Below is a small trained network, with its code and all its weights. Each question gives an input and a class and asks what happens when units are switched off, that is, made to give their printed mean instead of their output.

import numpy as np


def w(rows, s, z=0):
    codes = np.array(rows[::2]) - 128.0
    scale = np.full(codes.shape[1], s)
    scale[-1] = z or s
    return codes * scale


def f(y):
    return np.maximum(y, 0)


def log_softmax(a):
    a = a - a.max(-1, keepdims=True)
    return a - np.log(np.exp(a).sum(-1, keepdims=True))


def net(x, mask):
    res = np.array(x, float).reshape(1, 6) / 4 @ E
    y = f(res @ A[0][:, :-1].T + A[0][:, -1])
    res = res + np.where(mask, y, B[0][:, -1]) @ B[0][:, :-1]
    return log_softmax(res[-1] @ U[:, :-1].T + U[:, -1])


A, B = {}, {}
E = w([
[129,128,128],'x0',
[130,126,128],'x1',
[126,130,131],'x2',
[165,30,143],'x3',
[136,107,7],'x4',
[2,112,124],'x5',
],0.0087)
A[0] = w([
[125,115,196,251],'N0',
[83,153,117,75],'N1',
[158,49,155,76],'N2',
[187,139,169,129],'N3',
[132,156,203,219],'N4',
[120,83,181,77],'N5',
[133,64,132,103],'N6',
[83,187,133,78],'N7',
[127,107,89,167],'N8',
[60,111,125,76],'N9',
[99,168,133,83],'N10',
[1,126,114,28],'N11',
[144,147,180,81],'N12',
[147,221,115,112],'N13',
[153,131,180,102],'N14',
[132,240,107,69],'N15',
[93,140,147,127],'N16',
[120,171,109,89],'N17',
[101,120,133,49],'N18',
[20,66,106,67],'N19',
[61,68,85,126],'N20',
[171,158,110,250],'N21',
[121,179,141,85],'N22',
[137,150,170,112],'N23',
[133,89,130,225],'N24',
[143,98,86,157],'N25',
[127,144,49,130],'N26',
[118,218,126,67],'N27',
[129,241,91,99],'N28',
[65,105,138,26],'N29',
[75,96,147,66],'N30',
[136,94,75,129],'N31',
[155,147,47,162],'N32',
[217,176,126,133],'N33',
[164,144,113,106],'N34',
[173,140,25,54],'N35',
],0.015,0.0029)
B[0] = w([
[14,165,44,233],'N0',
[216,143,108,170],'N1',
[156,25,47,206],'N2',
[154,161,155,224],'N3',
[38,197,66,246],'N4',
[47,106,58,186],'N5',
[111,79,36,182],'N6',
[170,133,76,189],'N7',
[76,188,80,178],'N8',
[231,121,196,195],'N9',
[184,118,60,167],'N10',
[130,105,199,250],'N11',
[66,131,104,191],'N12',
[123,35,88,212],'N13',
[53,147,171,196],'N14',
[206,101,109,218],'N15',
[99,151,161,170],'N16',
[111,85,39,162],'N17',
[178,145,136,146],'N18',
[151,139,178,246],'N19',
[134,155,183,223],'N20',
[113,118,231,216],'N21',
[97,103,77,170],'N22',
[90,150,87,184],'N23',
[89,102,92,185],'N24',
[85,181,120,184],'N25',
[109,223,156,204],'N26',
[155,102,46,199],'N27',
[199,53,2,226],'N28',
[169,107,240,183],'N29',
[238,134,174,182],'N30',
[69,147,82,189],'N31',
[69,185,133,215],'N32',
[217,159,228,254],'N33',
[203,140,193,172],'N34',
[98,183,131,220],'N35',
],0.0052,0.0076)
U = w([
[70,225,155,125],'0',
[166,20,99,58],'1',
[128,167,176,248],'2',
[188,172,247,2],'3',
[115,154,159,190],'4',
],0.011,0.0032)

Each question gives the input, the list of numbers given to net, and the class t.
The units are the neurons (one row each of A and B). Each row of codes is followed by its name. A weight is (code - 128) times the scale printed after its matrix; where a second scale follows, it is the last column's (A, B and U).
mask holds one flag per neuron, in row order. A switched-off neuron (its flag False) gives its mean, the last column of its row in B, instead of its output. The means were averaged over made-up inputs and are rounded, as every weight is.
A unit's drop is (log p(t) with every unit on - log p(t) with that unit switched off) / (log p(t) with every unit on - log p(t) with every unit switched off).
The circuit of an input: a set's keep is (log p(t) with only the set's units on - log p(t) with every unit switched off) / (log p(t) with every unit on - log p(t) with every unit switched off). Starting from the 12 units with the biggest drops (on a tie, the unit counted first), units are removed one at a time, each time the one whose removal leaves the highest keep (on an exact tie, the one counted first), for as long as the keep stays at least 0.8.
circuit, biggest first: the units of the circuit, biggest drop first
top k neurons: the k neurons with the biggest drops, biggest first
drop of u: that unit's drop, to one decimal
input [6,4,-2,-2,-8,-8], class 0: circuit, biggest first	(N4 N0)
input [-3,0,-1,7,-8,5], class 0: circuit, biggest first	(N0)
input [8,6,-6,7,-6,-6], class 4: top 2 neurons	(N28 N14)
input [1,7,5,-6,1,-5], class 1: top 2 neurons	(N28 N13)
input [0,2,-4,-7,-5,-4], class 1: circuit, biggest first	(N28 N13 N27)
input [4,7,7,-8,-4,-7], class 1: circuit, biggest first	(N28 N13)
input [-1,4,-1,7,8,-7], class 0: circuit, biggest first	(N35 N32 N25)
input [0,7,0,-3,1,-4], class 3: circuit, biggest first	(N33 N0)
input [6,0,-2,8,-5,3], class 1: top 2 neurons	(N2 N6)
input [-2,0,2,-1,-8,-5], class 0: top 2 neurons	(N4 N0)
input [8,2,2,-6,6,-8], class 3: drop of N26	0.2
input [8,3,-1,7,-7,-7], class 4: drop of N22	0.0
input [-8,1,7,-8,-2,-6], class 1: drop of N28	0.2
input [7,3,-6,8,-6,-6], class 1: circuit, biggest first	(N2)
